Below is a small trained network, with its code and all its weights. Each question gives an input and a class and asks what happens when units are switched off, that is, made to give their printed mean instead of their output.

import numpy as np


def w(rows, s, z=0):
    codes = np.array(rows[::2]) - 128.0
    scale = np.full(codes.shape[1], s)
    scale[-1] = z or s
    return codes * scale


def norm(h):
    return h / np.sqrt((h * h).mean(-1, keepdims=True) + 1e-5)


def f(y):
    return y / 2 * (1 + np.tanh(0.7978845608 * (y + 0.044715 * y**3)))


def log_softmax(a):
    a = a - a.max(-1, keepdims=True)
    return a - np.log(np.exp(a).sum(-1, keepdims=True))


def net(x, mask):
    res = np.array(x, float).reshape(1, 7) / 4 @ E
    u = 0
    for l in range(4):
        y = f(norm(res) @ A[l][:, :-1].T + A[l][:, -1])
        res = res + np.where(mask[u : u + 4], y, B[l][:, -1]) @ B[l][:, :-1]
        u += 4
    return log_softmax(norm(res)[-1] @ U[:, :-1].T + U[:, -1])


A, B = {}, {}
E = w([
[97,173,213,158,90,73,77],'x0',
[116,147,91,102,138,149,42],'x1',
[133,86,139,108,74,245,58],'x2',
[175,29,243,109,201,128,138],'x3',
[163,123,144,29,139,176,194],'x4',
[138,157,133,184,166,178,195],'x5',
[149,90,100,179,87,188,65],'x6',
],0.0013)
A[0] = w([
[116,152,222,67,186,20,150,75],'L0N0',
[146,110,101,150,55,240,143,2],'L0N1',
[155,127,40,31,182,218,198,12],'L0N2',
[186,71,253,154,146,94,96,36],'L0N3',
],0.0032,0.0015)
B[0] = w([
[156,172,82,192,162,159,56,255],'L0N0',
[149,162,196,181,219,154,36,144],'L0N1',
[200,2,160,100,45,175,96,251],'L0N2',
[105,70,144,111,110,222,130,208],'L0N3',
],0.0032,0.0009)
A[1] = w([
[196,107,24,144,218,20,131,182],'L1N0',
[104,102,228,26,248,1,95,8],'L1N1',
[46,127,230,184,86,21,94,17],'L1N2',
[143,196,251,225,154,228,105,20],'L1N3',
],0.0025,0.0011)
B[1] = w([
[178,171,137,217,167,145,74,254],'L1N0',
[189,78,196,164,202,193,4,123],'L1N1',
[181,83,200,103,138,175,158,120],'L1N2',
[40,128,181,153,188,170,56,199],'L1N3',
],0.0033,0.00068)
A[2] = w([
[54,155,130,197,86,42,96,7],'L2N0',
[84,189,193,50,88,38,40,58],'L2N1',
[51,187,36,115,90,112,46,50],'L2N2',
[37,237,143,96,104,33,252,41],'L2N3',
],0.0032,0.0017)
B[2] = w([
[162,32,125,40,98,184,202,119],'L2N0',
[186,138,123,135,97,83,200,171],'L2N1',
[69,157,137,65,151,96,221,254],'L2N2',
[4,194,74,21,61,172,84,225],'L2N3',
],0.0035,0.00056)
A[3] = w([
[161,145,65,199,170,118,195,170],'L3N0',
[184,4,200,94,55,143,142,12],'L3N1',
[29,202,46,70,81,120,90,218],'L3N2',
[194,176,169,115,84,42,89,255],'L3N3',
],0.0038,0.00084)
B[3] = w([
[161,172,60,105,116,24,196,155],'L3N0',
[225,60,2,32,45,195,138,208],'L3N1',
[52,142,214,69,79,36,198,255],'L3N2',
[173,132,40,166,187,151,211,156],'L3N3',
],0.0039,0.0025)
U = w([
[238,243,24,239,237,5,224,3],'0',
[56,127,241,246,243,232,14,108],'1',
[1,246,159,16,23,12,247,222],'2',
[242,15,25,22,29,233,112,192],'3',
],0.0046,0.0021)

Each question gives the input, the list of numbers given to net, and the class t.
The units are the neurons (one row each of A and B). Each row of codes is followed by its name. A weight is (code - 128) times the scale printed after its matrix; where a second scale follows, it is the last column's (A, B and U).
mask holds one flag per neuron, layer by layer. A switched-off neuron (its flag False) gives its mean, the last column of its row in B, instead of its output. The means were averaged over made-up inputs and are rounded, as every weight is.
A unit's drop is (log p(t) with every unit on - log p(t) with that unit switched off) / (log p(t) with every unit on - log p(t) with every unit switched off).
The circuit of an input: a set's keep is (log p(t) with only the set's units on - log p(t) with every unit switched off) / (log p(t) with every unit on - log p(t) with every unit switched off). Starting from the 12 units with the biggest drops (on a tie, the unit counted first), units are removed one at a time, each time the one whose removal leaves the highest keep (on an exact tie, the one counted first), for as long as the keep stays at least 0.8.
units of the circuit, in order: the units of the circuit, biggest drop first
top k neurons: the k neurons with the biggest drops, biggest first
k most important neurons of layer l: the k neurons of layer l with the biggest drops, biggest first
drop of u: that unit's drop, to one decimal
input [1,-6,-5,5,2,-7,0], class 1: top 2 neurons : [L0N0; L1N1]
input [-3,4,4,-7,5,-8,-1], class 2: units of the circuit, in order : [L3N2]
input [0,-8,5,3,1,7,4], class 1: units of the circuit, in order : [L0N1; L1N3]
input [-2,-1,8,0,-4,-3,3], class 1: top 2 neurons : [L0N1; L0N2]
input [-5,-2,1,-4,-5,1,4], class 0: 2 most important neurons of layer 0 : [L0N1; L0N3]
input [-5,8,7,-6,5,-5,8], class 2: units of the circuit, in order : [L3N2; L2N2; L1N1]
input [7,6,-8,5,-7,-5,7], class 3: top 4 neurons : [L2N0; L0N1; L0N3; L1N2]
input [3,-2,-5,0,6,-7,7], class 0: units of the circuit, in order : [L0N2; L3N3]
input [0,-7,6,2,-3,0,5], class 1: units of the circuit, in order : [L0N1; L1N3]
input [4,-1,0,-1,-8,-4,-2], class 3: top 3 neurons : [L2N0; L1N2; L3N1]
input [-8,8,-3,-1,-8,-5,7], class 2: units of the circuit, in order : [L2N2; L3N2]
input [3,-4,0,8,8,-1,-4], class 3: top 3 neurons : [L3N1; L0N1; L0N3]
input [5,2,2,-3,1,8,5], class 1: top 3 neurons : [L0N1; L1N3; L2N3]
input [-4,8,-4,8,-3,1,-7], class 1: units of the circuit, in order : [L1N1]
input [2,-4,-1,7,2,3,-8], class 1: 2 most important neurons of layer 0 : [L0N0; L0N3]
input [8,-1,-7,6,7,-5,3], class 1: 3 most important neurons of layer 0 : [L0N0; L0N2; L0N3]
input [8,3,-5,2,8,6,-6], class 1: drop of L3N1 : 0.2
input [1,6,7,-6,4,-3,-4], class 2: drop of L0N1 : 0.0
input [-7,-2,-7,-7,-2,-6,8], class 2: drop of L2N2 : 0.1
input [-4,8,0,2,-2,-7,-5], class 0: most important neuron of layer 0 : [L0N1]
input [-2,2,5,4,-5,0,-7], class 1: 2 most important neurons of layer 0 : [L0N2; L0N0]
